Below is a small trained network, with its code and all its weights. Each question gives an input and a target symbol and asks what happens when units are switched off, that is, made to give their printed mean instead of their output.

import numpy as np


def w(rows, s, z=0):
    codes = np.array(rows[::2]) - 128.0
    scale = np.full(codes.shape[1], s)
    scale[-1] = z or s
    return codes * scale


def f(y):
    return np.maximum(y, 0)


def softmax(a):
    e = np.exp(a - a.max(-1, keepdims=True))
    return e / e.sum(-1, keepdims=True)


def log_softmax(a):
    a = a - a.max(-1, keepdims=True)
    return a - np.log(np.exp(a).sum(-1, keepdims=True))


def net(x, mask):
    ids = ['ΓΦεζμπστ'.index(c) for c in x.split()]
    T = len(ids)
    res = E[ids] + P[:T]
    u = 0
    for l in range(2):
        q, k, v = (res @ M[l].T for M in (Q, K, V))
        z = softmax(np.where(np.tri(T) > 0, q @ k.T / 2**0.5, -1e9)) @ v
        res = res + np.where(mask[u], z, O[l][:, -1]) @ O[l][:, :-1]
        u += 1
        y = f(res @ A[l][:, :-1].T + A[l][:, -1])
        res = res + np.where(mask[u : u + 12], y, B[l][:, -1]) @ B[l][:, :-1]
        u += 12
    return log_softmax(res[-1] @ U[:, :-1].T + U[:, -1])


Q, K, V, O, A, B = {}, {}, {}, {}, {}, {}
E = w([
[167,43,88,73],'Γ',
[197,135,60,156],'Φ',
[4,35,86,176],'ε',
[127,121,192,63],'ζ',
[201,185,142,133],'μ',
[125,87,135,31],'π',
[109,122,156,63],'σ',
[60,180,101,166],'τ',
],0.018)
P = w([
[98,177,2,86],'0',
[115,159,91,65],'1',
[119,160,135,84],'2',
[122,157,155,99],'3',
[123,155,175,109],'4',
[127,150,183,117],'5',
[129,143,194,121],'6',
[124,146,200,129],'7',
[126,143,207,131],'8',
],0.007)
Q[0] = w([
[202,3,63,35],'L0H0',
[32,167,244,43],'L0H0',
],0.0049)
K[0] = w([
[198,59,95,74],'L0H0',
[3,46,173,147],'L0H0',
],0.0079)
V[0] = w([
[194,198,140,147],'L0H0',
[107,83,26,254],'L0H0',
],0.0074)
O[0] = w([
[247,56,80,134,27],'L0H0',
[133,155,201,119,2],'L0H0',
],0.011,0.001)
A[0] = w([
[64,143,115,52,136],'L0N0',
[220,115,130,212,54],'L0N1',
[175,193,251,39,112],'L0N2',
[41,21,58,134,112],'L0N3',
[101,55,152,183,107],'L0N4',
[111,165,226,130,53],'L0N5',
[9,92,107,112,201],'L0N6',
[155,147,93,49,142],'L0N7',
[140,66,137,64,116],'L0N8',
[90,236,35,87,203],'L0N9',
[129,79,32,96,253],'L0N10',
[26,254,108,81,135],'L0N11',
],0.0074,0.0034)
B[0] = w([
[175,204,164,131,227],'L0N0',
[195,73,178,169,197],'L0N1',
[72,240,22,180,211],'L0N2',
[150,181,226,176,196],'L0N3',
[63,234,180,99,142],'L0N4',
[229,81,180,2,172],'L0N5',
[199,145,220,157,252],'L0N6',
[41,167,12,107,205],'L0N7',
[111,104,3,231,173],'L0N8',
[141,130,75,202,221],'L0N9',
[122,55,160,150,247],'L0N10',
[206,60,130,165,253],'L0N11',
],0.0053,0.0065)
Q[1] = w([
[234,58,57,173],'L1H0',
[18,150,255,132],'L1H0',
],0.0095)
K[1] = w([
[156,93,218,150],'L1H0',
[71,121,2,92],'L1H0',
],0.0079)
V[1] = w([
[240,182,3,71],'L1H0',
[111,182,82,164],'L1H0',
],0.0055)
O[1] = w([
[43,165,190,215,255],'L1H0',
[119,1,78,235,157],'L1H0',
],0.0066,0.0041)
A[1] = w([
[184,197,138,120,238],'L1N0',
[152,153,103,227,121],'L1N1',
[104,180,176,144,79],'L1N2',
[69,171,134,254,103],'L1N3',
[43,200,49,122,207],'L1N4',
[112,120,49,153,80],'L1N5',
[166,237,78,101,184],'L1N6',
[91,222,127,162,110],'L1N7',
[149,140,78,188,255],'L1N8',
[60,99,7,186,54],'L1N9',
[154,171,53,71,104],'L1N10',
[10,66,194,71,229],'L1N11',
],0.0091,0.0056)
B[1] = w([
[91,108,192,165,231],'L1N0',
[68,114,82,57,218],'L1N1',
[110,162,99,85,174],'L1N2',
[197,96,136,99,236],'L1N3',
[110,83,63,165,172],'L1N4',
[131,178,43,78,146],'L1N5',
[75,123,94,171,198],'L1N6',
[155,97,38,45,189],'L1N7',
[81,99,158,144,254],'L1N8',
[111,254,31,86,156],'L1N9',
[162,161,132,164,156],'L1N10',
[117,117,91,191,186],'L1N11',
],0.0082,0.0098)
U = w([
[68,106,57,93,165],'Γ',
[127,27,255,206,252],'Φ',
[202,228,154,230,24],'ε',
[159,191,177,99,125],'ζ',
[138,75,190,41,51],'μ',
[175,92,145,10,67],'π',
[159,178,168,83,86],'σ',
[242,139,149,152,48],'τ',
],0.0082,0.0044)

Each question gives the input, a string of symbols that net reads in full, and the target symbol t.
The units are the heads (2 rows each of Q, K, V and O) and the neurons (one row each of A and B). Each row of codes is followed by its name. A weight is (code - 128) times the scale printed after its matrix; where a second scale follows, it is the last column's (O, A, B and U).
mask holds one flag per unit, layer by layer, with each layer's heads first. A switched-off unit (its flag False) gives its mean, the last column of its rows in O or B, instead of its output. The means were averaged over made-up inputs and are rounded, as every weight is.
A unit's drop is (log p(t) with every unit on - log p(t) with that unit switched off) / (log p(t) with every unit on - log p(t) with every unit switched off).
The circuit of an input: a set's keep is (log p(t) with only the set's units on - log p(t) with every unit switched off) / (log p(t) with every unit on - log p(t) with every unit switched off). Starting from the 12 units with the biggest drops (on a tie, the unit counted first), units are removed one at a time, each time the one whose removal leaves the highest keep (on an exact tie, the one counted first), for as long as the keep stays at least 0.8.
circuit, biggest first: the units of the circuit, biggest drop first
k most important neurons: the k neurons with the biggest drops, biggest first
k most important neurons of layer l: the k neurons of layer l with the biggest drops, biggest first
drop when u is switched off: that unit's drop, to one decimal
input π Φ π π, target Φ: 3 most important neurons	L0N2; L0N6; L0N3
input Γ σ π π τ μ ζ, target Γ: 2 most important neurons of layer 0	L0N2; L0N1
input σ Φ Γ Φ σ ε Φ Γ Φ, target τ: 4 most important neurons	L0N6; L1N10; L0N3; L1N1
input Γ μ Γ μ, target Φ: circuit, biggest first	L1N0
input μ Φ Φ μ, target Φ: 4 most important neurons	L0N1; L1N0; L1N9; L1N8
input π σ Φ ζ σ μ, target Γ: circuit, biggest first	L0N6; L1N1; L1N6
input σ Γ μ ζ τ ε Φ, target τ: circuit, biggest first	L1H0; L1N10; L0H0; L0N3
input τ π μ Φ, target Γ: circuit, biggest first	L0N6; L1N1
input ζ Γ π π, target Φ: circuit, biggest first	L1N1; L1N7
input Φ μ Φ Γ ε Γ, target π: circuit, biggest first	L1H0; L0N6; L0N3
input ε σ Φ Γ μ Φ ζ σ, target ζ: 2 most important neurons of layer 0	L0N5; L0N2
input Γ Φ Φ π μ Φ, target Φ: 3 most important neurons of layer 0	L0N2; L0N1; L0N8
input μ σ ε Γ, target π: 2 most important neurons of layer 0	L0N2; L0N10
input π ε τ π Γ μ Γ ζ σ, target ζ: 2 most important neurons	L0N2; L0N5
input Γ τ μ π Φ, target Γ: most important neuron of layer 0	L0N6
input σ μ Φ Φ ζ, target Γ: 2 most important neurons of layer 1	L1N4; L1N0
input Φ Φ Φ, target Φ: drop when L0H0 is switched off	3.1
input τ τ π σ μ, target Γ: drop when L0N8 is switched off	-0.1
